Here is a tiny trained network, its code and every weight. The questions are about switching its units off for an input and a class, where a switched-off unit gives its printed mean instead of its output.

import numpy as np


def w(rows, s, z=0):
    codes = np.array(rows[::2]) - 128.0
    scale = np.full(codes.shape[1], s)
    scale[-1] = z or s
    return codes * scale


def f(y):
    return y / 2 * (1 + np.tanh(0.7978845608 * (y + 0.044715 * y**3)))


def log_softmax(a):
    a = a - a.max(-1, keepdims=True)
    return a - np.log(np.exp(a).sum(-1, keepdims=True))


def net(x, mask):
    res = np.array(x, float).reshape(1, 8) / 4 @ E
    y = f(res @ A[0][:, :-1].T + A[0][:, -1])
    res = res + np.where(mask, y, B[0][:, -1]) @ B[0][:, :-1]
    return log_softmax(res[-1] @ U[:, :-1].T + U[:, -1])


A, B = {}, {}
E = w([
[127,202,91,97,165],'x0',
[146,167,184,225,155],'x1',
[103,1,110,108,167],'x2',
[199,130,191,138,162],'x3',
[187,106,68,136,100],'x4',
[130,81,148,115,23],'x5',
[166,142,228,119,122],'x6',
[116,163,144,122,140],'x7',
],0.0091)
A[0] = w([
[243,118,167,166,157,163],'N1',
[121,192,84,131,230,229],'N2',
[154,132,126,170,71,48],'N3',
[104,153,164,189,101,56],'N4',
[163,88,1,125,129,210],'N5',
[135,61,158,177,241,217],'N6',
[141,186,196,101,80,221],'N7',
[144,84,27,99,112,104],'N8',
[144,158,183,196,133,96],'N9',
[66,112,205,134,197,190],'N10',
[111,154,150,101,135,238],'N11',
[57,63,132,148,84,114],'N12',
[90,120,137,175,197,236],'N13',
[81,110,56,144,66,221],'N14',
[43,91,132,148,133,72],'N15',
[136,95,123,162,202,236],'N16',
[112,199,130,150,172,41],'N17',
[37,101,125,71,74,246],'N18',
[218,139,156,87,96,229],'N19',
[140,82,172,121,123,243],'N20',
[93,80,151,164,148,1],'N21',
[151,129,175,47,159,244],'N22',
[148,158,175,82,138,252],'N23',
[92,183,119,133,113,35],'N24',
],0.0098,0.004)
B[0] = w([
[183,198,157,146,249,206],'N1',
[18,145,108,143,249,242],'N2',
[166,102,153,84,66,143],'N3',
[151,159,108,99,45,153],'N4',
[17,66,91,61,6,255],'N5',
[39,155,93,161,254,223],'N6',
[91,144,102,86,240,204],'N7',
[125,68,129,73,29,217],'N8',
[146,212,160,107,67,186],'N9',
[64,152,56,111,181,199],'N10',
[74,143,84,136,180,169],'N11',
[69,207,203,144,137,185],'N12',
[28,143,100,151,192,200],'N13',
[81,121,147,141,48,230],'N14',
[126,153,138,189,207,154],'N15',
[7,152,111,110,215,195],'N16',
[136,200,163,213,188,173],'N17',
[78,248,113,135,80,225],'N18',
[114,188,153,26,176,195],'N19',
[63,125,103,113,220,185],'N20',
[111,200,161,148,210,135],'N21',
[96,87,60,58,159,183],'N22',
[101,114,62,85,226,185],'N23',
[142,182,159,167,112,145],'N24',
],0.0064,0.0089)
U = w([
[96,86,132,209,95,65],'0',
[77,142,87,82,165,213],'1',
[98,192,158,204,181,99],'2',
[244,43,94,246,121,2],'3',
[235,176,200,96,146,49],'4',
[113,86,102,51,1,85],'5',
[132,199,161,162,65,157],'6',
],0.0093,0.0063)

Each question gives the input, the list of numbers given to net, and the class t.
The units are the neurons (one row each of A and B). Each row of codes is followed by its name. A weight is (code - 128) times the scale printed after its matrix; where a second scale follows, it is the last column's (A, B and U).
mask holds one flag per neuron, in row order. A switched-off neuron (its flag False) gives its mean, the last column of its row in B, instead of its output. The means were averaged over made-up inputs and are rounded, as every weight is.
A unit's drop is (log p(t) with every unit on - log p(t) with that unit switched off) / (log p(t) with every unit on - log p(t) with every unit switched off).
The circuit of an input: a set's keep is (log p(t) with only the set's units on - log p(t) with every unit switched off) / (log p(t) with every unit on - log p(t) with every unit switched off). Starting from the 12 units with the biggest drops (on a tie, the unit counted first), units are removed one at a time, each time the one whose removal leaves the highest keep (on an exact tie, the one counted first), for as long as the keep stays at least 0.8.
units of the circuit, in order: the units of the circuit, biggest drop first
top k neurons: the k neurons with the biggest drops, biggest first
drop of u: that unit's drop, to one decimal
input [1,-3,-6,8,-8,2,8,-7], class 1: units of the circuit, in order => N22
input [-3,-2,8,4,7,4,3,-7], class 5: top 4 neurons => N8; N5; N2; N7
input [0,6,3,-5,0,0,1,-2], class 2: units of the circuit, in order => N5; N8
input [1,7,-4,-8,-6,6,3,8], class 6: units of the circuit, in order => N4; N2
input [-4,3,4,6,-5,-1,-8,5], class 2: units of the circuit, in order => N5; N8
input [8,-7,4,-1,5,-6,-5,0], class 5: units of the circuit, in order => N5; N8
input [-7,0,6,-4,-8,-5,4,-6], class 2: units of the circuit, in order => N5; N15
input [-8,3,7,-6,8,1,0,6], class 0: top 2 neurons => N15; N12
input [-8,0,-1,1,-6,8,-4,6], class 6: drop of N2 => 0.2
input [1,-4,-7,-8,-7,3,-2,4], class 6: drop of N2 => 0.1
input [5,4,-1,5,-1,7,8,7], class 4: drop of N5 => 0.4
